In the rows, zero is written as 128.
Each row is followed by its class number. Each block has new classes, again numbered from 0 up, in any order.
[154 126 176 111 153  85 165 153 152  49 149 114 126 106 168 122 133 145
 102 112  84 131 140 127 109 123 180 130 178 150 132 138 106] | 1
[111 122 149  64 148  87 152 109 164  45 109 121 115 135 169 156 180  87
  70 147  55 119 146 136 113 151 110 120 153  65 150 125 122] | 4
[136 103 152  94 153  83 159 143 120  44 134 136  86 123 136 121 131  98
 123 138  74 106 184 169 115 146 157 127 146  99 167 175  91] | 3
[ 92 138 121 109 139 135  92  63 162 116 134  94 181 124 158 187 182 109
 154 147  87 131  84 105 117 197 126 152 141 151 123 135 125] | 1
[130  91 124  93 175 109 157 153 134 143 160 155 105 143 183 144 137 141
 130 142  63  94 183 135 144 120 154 130 157 137 159 129  87] | 2
[110  97 173  97 174  99 153 165 125 152 147 153 107 149 144 126 133 155
 102 131  16  99 194 134  91 105 125 121 105  94 117 159  95] | 0
[145 118 127  80 128  90 169 141 144  80 113 147  72 130 147 142 102 109
 115 110 123  77 210 128 105 127 125  70  92  95 143 164  73] | 4
[109 127 116  81 135  80 172  92 163  93 116  92 137 157 163 176 118  55
  89 123 167 127 128 118 103 166 107 126 125 111 127 105 152] | 6
[111  98 181 119 147 119 157 109 154  97 130 113 173 131 150 149 150 112
 126 128  36 126 139 180  48 143 106 126 146 112 120 161  97] | 6
[135  73 139  74 149  72 122 124 141 103 151 137 110 151 147 156  94 154
 127 105  59 131 196 145 108 117 133 124 143 118 129 150 109] | 7
[104  80 115 114 140 102 134 144 144  98 197 137  46  77  73  81 133 117
 113  95  79 126 180 141 154 194 199 112 145 139 129 150  96] | 5
[ 94 112 144  99 169 161 147  78 114 142 117  73 177 105 131 173 143  93
 149 103  31 121 126 105 119 169  91 131 127 130 111 148 134] | 0
[ 63 104 159 100 166 139 156  98 171  97 165 115 165 130 180 188 179  71
 106 127  48 114 136 117 106 133 102 160 160 131 112 129 124] | 2
[101 104 102  57 149  98 139 110 106 172 149 145  82 192 164 120  91  82
  96  84 128 133 201 130 174 147 146  84 117 105 190 102 122] | 5
[129 112 134  72 124 103 141 144 114 142 124 146 138 147 109 120 122 100
  74 132 158 119 129 107 133 119 136  70 171 122 151 113  98] | 3
[139 103 170 105 192 110 206 149 154 104 143 131 115 143 165 124 110 113
 113 107  74 111 163 149  95 152 164 118 157 149 134 148  88] | 6
[116  89 131  85 146  92 149  94 178 130 137 106 152 145 127 163 183 106
 145 122  55 117 108 155  96 168 155 136 161 115  98 128 110] | 2
[118 117 145 121 180 112 156 121 124 127 156 112 140 108 167 146 139 129
 135 108  79 126 140 109 114 142 150 114 184 156 139 161 109] | 0
[ 88  86 172  78 159 102 105  99 127 101 148 114 137 133 127 178 121 117
 103  58  39 151 140 142 104  79  99 111 122  90 110 151 103] | 2
[124  90 134 108 135 117 182 168 129 141 165 164 106 151 150 135 108 129
 125 111  97  87 178 147 122 102 139  97 144 156 147 137  83] | 2
[158 111 128 116 171  99 186 156 112 163 142 163 104 146 116 118 131 148
 141 111  43  91 136 164 112 165 176  94 167 144 166 174  48] | 0
[103 106 156  78 193 128 150 144 112 166 118 132  99 166 148 136 113 132
 110 111  37 116 170 154 113 127 130  93 110 116 143 133 101] | 5
[ 83 126 176 106 181 170 123  98 130 133 141  93 187 151 159 165 123  98
  81  88  42 152 113 111 121 123 113 148 160 139 122  99 127] | 1
[ 95 141 150  89 118 101 179  87 180 145 124 139 180 148 168 160 178  80
 118 138 102 107 124 109  77 150 103 122 102 124 110 116 128] | 5
[167 126 147 135 110  91 129 135 140 115 131 125 138 134 155 107 133 137
 127 111 110 114 160 179  90 125 176 108 129 109 152 148  78] | 1
[ 98  74 191  67 145 123 102  95 123  90 119 119 143 143 161 136 161  90
 134 139   9 136 125 172 121 163  94 125 132 118 175 156 165] | 3
[130  82 139  80 149  72 131 128 149 158 154 128 113 148 139 139 126 132
 138 104  78 116 173 151 100 125 167 114 123 106 106 143  86] | 2
[ 86 108 157  92 149 146 124  94 183 105 132 120 146  99 136 173 165  83
 103 156  51 101 147  91  79 162  89 139 144 112  79 149 100] | 4
[ 98  97 150  90 157  96 107  88 164 132 146 129 152 146 177 173 174 121
 124 108  66 135 124 133 111 109 121 133 136 109 126 130 127] | 2
[126  86 146  79 183 121 183 142 155 100 132 121 124 146 160 140 132 117
 112 149  69 104 187 131 100 157 145 114 189 125 123 140  83] | 6
[116 103 183  93 145 171 130 105 146 111 130 119 176 127 144 155 141  75
  92 124  66 135 109 128 107 141  94 122 200 155 119 149 112] | 7
[ 95 103 117  90 145  97 113 125 135  96 170 168  77 154 179 170 125 127
 138 131 127 113 185 109 151 101 123 128 119 127 148 164 103] | 2
[116 114 134  98 165 117 132 101 139 122 146 131 119 153 181 152 148  74
 118 112  97 120 164 143 142 127 147 144 137  95 152 142  96] | 2
[150  75 163 110 152 105 164 148 170 128 173 140 136  92 125 110 137 159
 138  95  40 107 182 146  97 154 185 102 157 161 110 160  71] | 7
[ 94 115 155 109 165 135 150 134 127 124 160 124 119  87 135 129 123 140
 143 130  64 123 183  98 114 137 136 133 115 149  94 150 102] | 5
[102 111 172  86 141 110 160 107 183 105 146 114 143 111 154 122 177  54
  81 139  85 126 140 115  91 166 143 132 178 122 100 127 124] | 5
[130 118 108 102 112  73 128 116 139  83 132 107 122 160 150 122 144 153
 132 102 112 128 199 162 128 129 175 114  99  64 148 114 117] | 1
[122 120 119 124 152 138 105 112 136  90 151 109  83  95 168 133 100  81
 116 138 155 125 196  95 139 145 143 141 165 123 126 148 118] | 4
[ 98 137 143  94 142  83 185 126 133  39 145  98 132  95 162 185 157  72
 108 169  85 105 127 108  84 171  98 134 182 140 131 181 111] | 0
[ 92  81 148 122 150 130 146 148  93 131 184 100 108  98 105 116 109 131
 147 115  20 124 167 153 113 179 140 121 149 157 126 172 114] | 0
[105 120 184 112 181 158 163 106 158 105 118 102 137  90 138 134 169  67
 107 104  34 113 132 144  97 162 129 124 127 123 114 153 104] | 5
[ 87 114 143 109 139 152  79  64 164 135 133 103 190 118 146 182 155 117
 128  98  68 123 144  95 105 130 101 138  98 111 101 130 111] | 1
[122  83 145 101 167 133 161 146 149  76 145 136 101 136 116 116 118 128
  86 111 102 126 182 120 129 117 147 112 182 110 113 132  95] | 6
[106 120 167 112 167 121 133  72 155 153 116 123 192 150 165 148 175  95
 132  95  68 126 120 144  99 137 135 128 105 102 143 124 133] | 3
[108 129 150 126 169  97 148  99 146 126 123  97 173 110 122 169 137 112
 134 102  90 126  94 131  75 142 136 132 119 141 110 129 128] | 3
[133 109 114  97 125  85 152 123 136  79 126 110 106 164 145 165  97 137
 163 107  94  97 183 162  92 150 143 109 103 127 141 155  97] | 1
[100  89 172  98 156  80 173 143 145 129 181 151 118 166 152 125 122 128
  99  88  64 127 163 125  91 115 147 103 172 140 122 151 118] | 0
[ 99 117 131  80 119 112 137  75 142 142 137  97 149 182 154 160 137  54
 147 107 149 142 111 137 121 160 133 122 134 126 113 129 139] | 2
[103 102 172  83 136 140  87 100 126 115 134 113 145 164 139 161  97  76
  70 105  53 143 128 134 110 121  86 144 145 112 132 128 121] | 1
[131  82 157  83 136  77 132 124 160 166 154 167 115 159 207 126 126 123
 121 147  24  98 198 158  91 152 126 128 119 115 167 133 113] | 4
[102 104 150 120 145 131 161 106 125 114 141 112 142 108 135 152 138  93
 129  88  41 104 153 139 104 147 101 117 112 121 140 166 117] | 0
[114 125 137 114 151 122 201 137 134  65 161 107 150 139 143 160 107 136
 144 127  56 114 165 120 100 150 152 161 174 166 109 127  95] | 1
[111  87 158 118 173 135 105 132 128  96 144 109  77  84 114 126 114 138
 144 105  68 136 156 141 108 139 147 104 152 152 109 182 108] | 5
[101 119 137 122 152 155 144 101 126  61 138  99 170 129 114 193 115 127
 137 103  47 128 117 128  92 132 107 142 191 156 113 146  85] | 1
[124  63 150  68 158 106 116 132 131 108 145 142  99 145 130 168 108 125
 124 105  59 111 169 141 106  97 118  95 174 121 123 177  65] | 2
[138 109 156  77 178 103 187 124 148  45 115  91 120 104 125 173 124  92
 109  97  31 113 134 155 104 174 130 126 141 133 125 159 101] | 7
[125 115 118 130 147  80 168 136 109 148 164  93  99 102 111  99 127 132
 159  81  75 119 161 170 126 199 195 104  88 126 142 159 112] | 0
[121  96 172 128 152 142 140 100 131 179 153  98 170 104 169 133 128  85
 144 120  34 121 124 127 100 172 113 157 149 169 128 146 154] | 0

Next block: new classes, numbered from 0 again.
[103  78 125  49 136 100 126 144 114 156 185  53 109 112  95 108 108 109
 161 141  75 146  82  90 102 114 143 124  86 159 123 111 117] | 11
[153 102 196 185  87 161 127 114 122 100 109 166 140 124 140 140 108 141
 131 135 122 161 114 215 124 116 113 112 129 111 121 140  67] | 0
[180 105 123 152 106 139 119 160 112 132 103 153 125 115 119 129 126 172
 128 123  73 183 121 128 104 140 124 144 125  62 163  94  58] | 1
[119 136 106 101 185 133 143 108 101 139 118 174  83 135 107 108 126 110
  97 117 116 112 105  21 150 125 131 163 103 111 158  85 115] | 9
[ 87 109  82  51 225 102 101  55  98 164 142  96 145 158 118 127  88  77
 124 107  80 121 124  66 147  94 141 138 106 122 124  66 106] | 0
[160 164 147  60  99 112  85 139 116 194 159  86 101  91 104  86 114 140
 153 131  29 133 125  68 128 129 143 121 121 202 120 146  43] | 5
[107  91 153 125 125 124 116 112 137  92 113 131  94 142 131 120  99 128
 140 136 128 152 136 182 160 138 139 106 101 114 127 131  93] | 0
[176 149 168 154 115 112 122 129 154 157 144  88 159  97 116  80  99 185
 162 133  55 152 110 122 105 162 142 137 119 219 113 145  80] | 2
[154 105 109  89 176 137 121 144 130 130 123 161 128 113 121 130 132 117
 123 132  99 170  90  63 143 132 104 147  97 127 152  70  67] | 7
[137 108 144 102  96 113 123 153 132 164 174  70 123 111  86  94 100 155
 164 139  53 147 134 151 120 122 176 132 110 167  84 164  96] | 11
[133  87 140 196 133 140 184 132 141 145 157 142 177 125 131 173 134  88
 134 120 147  85  94 138  80  89 142 119 142 126 125 120 194] | 11
[ 72  76 111  86 168 104 101  72  98 171 116  94 111 155 107 155  54 127
 154  92  80  81 126 108 133 137 144 164  94 158 104  21  87] | 7
[ 87 105 114  43 199 113 123 104 111 133 104 132  58 141 104 113 115 123
 115 129 138 116 106  92 124 152 149 118 108 137 146  70 116] | 4
[137 158 146 131  88 137 150 109 138 164 118 164 133 125 114 160 133 112
 124 141 125 129 124 105 104  64 106 100 139 128 135 153 178] | 5
[185  55  85 116 220 135 124 179 188 105 121 100 121 122 131 135 140  94
 136 142 121 217  98  79 135 122 120 140 143  56 164  49 101] | 8
[144 164 137 190 108 172 128 117 111  74 105 168 158 127 116 151 127 124
 123  96 134 152  94 230 138 114  90 148 141  98 108 165 150] | 4
[188 137  95 139 162 157 116 150 139 129 144 135 162 100 127 108 167  53
 124 104  67 170  67 118 164  98 116 136 154  74 105 111  95] | 6
[ 81 204 200  73 116  94 166  68 119 126 129 164 147 144 139  54 136 154
 113 185 126 112 147 136 130 155 145  97 137 170 135 135 168] | 1
[163  50 161  54 182 122 158 179 169 169 145 150 100 100 114  85 114 112
 119 138 111 171 159 105 136 139 116  89  95 118 131  71  78] | 10
[160  91 142 137 120 158 143 144 135  93 106 113 123 136 134 107 127  95
 158 117  95 139 146 163 157 119 137 140 176  97  53 135 159] | 8
[110  97 128  73 173 133 150 136 134 114 114 120  83 135 119  73 136 123
 122 134 111  97 116  82 181 160 165 129 124 128 105  66  81] | 4
[152 103 121 152  96 150 125 150 108  86 153  93 134 122 140 125 161  81
 151 122 126 135 127 163 144  90 115 133 144  62  93 142 147] | 11
[136 116  70 126 122 128 103  78  91 160 114 151  95 146 109 153  85  78
 116  90 101 105  96 133 130 121 180 175  86  94 124 131 118] | 11
[110 170 130 152 125 131 109  43 100 140  89 162 101 156 112 176 104 134
 116 123 145  95 145 143 115  76 114 147 107 106  85  91 181] | 3
[179 103 156 134 131 145 160 107 134 204 130 148 167 130  84 148  80 101
 124 111  56 149  52  70 119  83 121 151 129 138 110  93 114] | 10
[174  97 176 136 126 159 133 142 158  91  97 165 118 113 139 120 100 150
 137 145 101 192 123 142 138 138  95 146 132  82 144 104  81] | 5
[ 89 133 134  97 191 136 155 114 141  96 115 193 110 137 110 131 121 109
  91 133 180 128  91 150 143 138 125 126 108 135 152 126 166] | 4
[148 112 150  72 203 118 146 118 182 181 148  91 111 109  73  58  97 151
 156 140  19 129  96  73 141 130 170 140 100 197  89  67  62] | 4
[ 96 148  81 132  54 140 118  84  72 130  90 163 103 165 121 157 100  93
  99  98 133  92 115 121 169 115 138 190 100  97  93 133 140] | 8
[138 119 102  52 175 134  77 113  93 135 102 120  99 119 135 128 162 105
 117 142 125 190 102  70  94 100  97 128 147  67 135  66 109] | 6
[193  75 146 170 196 174  99 147 136  98 124 120 172 100 102 149 138 136
 147 134  93 232  62 165  80  77  91 142 163  67 108 102 114] | 0
[ 78 113 151  83 161 120 171 104 120 114 143 161 100 165 117 106 111 105
 105 154 164  93 158 123 163 134 152 124 140 129  91 119 181] | 11
[112 134 138  47 204  89 117 120 149 156 184  78 134 107 100  55 121 116
 153 144  55 135 121  94 144 129 177 100 106 220 107 155 117] | 0
[109 143 105 143 101 126 126  51  79 159 122 153 126 167 106 142  71 130
 114 100  90  83 150 144 139 100 167 196 101  98  97 129 126] | 11
[162 158 172 155  95 110 131 188 144 147 186  95 177  88 122  76 136 176
 155 132  47 131 128 142 135 168 156 117 139 200 137 161  65] | 1
[ 88 137 124 127  85 110 110  65 119 187 107 152  83 155 101 153  77 111
 127 111 117  76 158 168 126 122 132 114  87 141  87  85 131] | 1
[126 134 165  84 212 102 105 108 134 117 163  41 133 106 123  64 118 142
 168 148  59 126  92 104 136 155 144 140 124 175  91  40 101] | 3
[147 111 143 128 144 114  94 159 147 153 175  43 128  98 106  79 148 137
 170 136  61 127 135 135 143 127 170  92 142 179  74 123  64] | 0
[136 128 134 117 155 115 109 160 119 136 161  38 175 105 121  80 144 154
 180 122  42 115 110  83 152 175 148 142 167 204  70  71  74] | 7
[102 134 163 131 139 127 145 112 118 118 112 157  68 135 114  99 115 141
 126 126 138  93 143 123 143 152 161 128 130 144 134 134 139] | 9
[ 91 132  92  67 133 127 120  89  99 148 107 198 102 146 102 144  75 108
  79 112 121 128 120 120 158 108 138 173  75  70 162 122 123] | 5
[121 141 124 124 104  90 119 149 138 154 184  39 125 104  86  65 110 139
 174 108  51 110 130 144 155 143 141 111 101 204  71 145 119] | 2
[122 124 109  18 201 140 101  98 103 127  85 125  86 146 104 112 142 151
 107 162 131 179 126  50 121  97 119 151 136  80 123  66 112] | 4
[ 88  44 165 121 162 135 187 122 157  70 114 183 112 153 151 119 103 105
 115 146 154 115 119 122 179 130 145 118  90  98 150 109 132] | 0
[161 126 137  79 134 107 112 162 125 168 158 108 133  98  91  77 103 136
 140 128  18 182  58 129 127 168 171 124 107 151 164 121  33] | 1
[195 123 107 145 247 152 101 141 127  92 140 131 181  86 131  99 148  96
 116 109 120 194  48 133 100 150  79 163 145  89 136  67 127] | 2
[201  98 172 110 128 140 147 149 141 140 109 166 124 108 132  94 121 141
 121 138  93 200 126 117 126 139 106 120 121  86 154  99  61] | 10
[154  54 169  32 173 114 143 163 144 203 172 101 131  97  72  88  60 111
 142 118  23 174  57  90 128 137 155 130  90 184 130 106  63] | 10
[ 74 138 173 163 137 105 143 131 123  75 143 148 117 144 132 146 133 144
 131 134 188  93 138 186 153 162 118  99 151 165 169 116 153] | 7
[130 134 157 120 121 149 110 115  70  65  78 172  93 139 136 127 158 175
 125 145 151 152 146 136 129 132  99 151 162  77 129 107 128] | 7
[171 142 130 198 132 143 133 182 164  93 126 184 140 113 152 134 162 118
 108 115 152 155 141 183 161 158 141 105 174 104 157 172 107] | 6
[121 138 103 123  99 115 113  74  95 152  93 130  90 158 135 127  83 113
 134  91  90  83 173 131 149 140 167 162 119 135 100 123 111] | 8
[199 136 182 134 127 150 120 115 127 137 102 191 115 140 117 131  88 148
 107 122 112 166 148 127 156 125 131 160 157 122 134 168  98] | 10
[ 92  84 155  97 159  99  87 108 112 108 120  92  59 130 117  97 101 175
 155 135 113 133 168 172 117 157 155 112 107 136 122 100  88] | 0
[114  75 177 157 107 140 144 146 138  87 112  92 132 134 148 110  86 169
 161 127 107 136 135 145 160 165 156 158 126 117 139 116  79] | 9
[186  68 123 144 152 169 139 199 150 113  99 162 131 116 108 134 145 158
 136 133  94 177 127  98 155 130 137 151 153  94  96 101  84] | 7
[161  91 139  44 224 114 122 133 147 146 131 165  98 136 111 105  87  96
  97 126 123 174 119  95 169 145 157 136 120 112 181 121 101] | 10
[110 139 162  61 150 113 155  95 113 160 124 177  91 145  95  97 102 120
 100 136 128 121 132  73 143 136 113 125 119 161 105 107 163] | 10
[ 97  99 168 119 157 130 185  92 139 151 130 136 169 151 101 154  94 103
 161 124  85  91 101 101 130  81 128 121 145 190  81 110 201] | 7
[ 80 153 118  72 166 100 109 100  98 119 126 155  76 141 122 111 136 110
 100 128 151 130 135 138 144 137 136 113 135 104 156 114 138] | 6
[111 129 133 167 132 147 173 117 137 156 127 172 142 129 146 152 140  60
 106 115 172  68 101  82 134 117 122 104 120 151 136  98 149] | 9
[166  96 143 105 141 138 116 173 134 204 161  87 133  80  89 113 121 113
 150 120  41 128  74  90  96 124 135 110 151 168  91  71  66] | 5
[128 119 138 161 158 132 135 118 138 135 139  96 171 132  99 146 126 124
 156 128  85 115  54  97 139 113 133 151 160 159 101  63 133] | 7
[150 128  99  93 162 117 129 101 138 184 141 161 152 140  97 150  75  93
  93 109 100 164  87  59 158  99 113 168  76 118 167  98 102] | 10
[136  75 135  77 202 140 115 136 130 125 140  88 117 118  94 111 124  81
 174 116  65 151 105 127 146 109  98 114 148 135  54  54 131] | 7
[101  84  94 115 158 131 151 133 140 157 123 162 135 139 103 168 120  90
 125 108 131  93 123 110 147  95 147 125 105 133 105 102 168] | 7
[155  60 102  90 222 159 105 156 150 135 128  90 123 108  91 154 124 106
 150 108 102 171  95 111 102  81 102 141 127 106  96  74 128] | 4
[148 121 109 155  88 161  92 138 110 112 119 102 146 114 124 146 139  89
 158  89  86 172 126 195 134  83  78 129 152  70  50 133 140] | 6
[123 133 140 153 115 115 120  97  77 145  99 141  75 149 130 144 100 118
 120  99 126  84 109 139 103 189 147 125 169 162 137  73  88] | 8
[ 74 116 113  55 189 111 152 120 114 102 141 141 107 159 142  80 123  80
  93 130 148  73 134  77 205 160 179 162 135 128 128 100 149] | 8
[187  67 148 117 169 135 128 138 179 155 110 135 137 103 120 106 102 127
 148 146  57 195  76 139  96 140 147 126 103  90 150  54  64] | 1
[180 101 106 112 204 172 112 147 113 109 121 145 159 105 112 124 145  82
 143 102  70 173  71 104 141 119  90 162 149 109  76  78 121] | 7
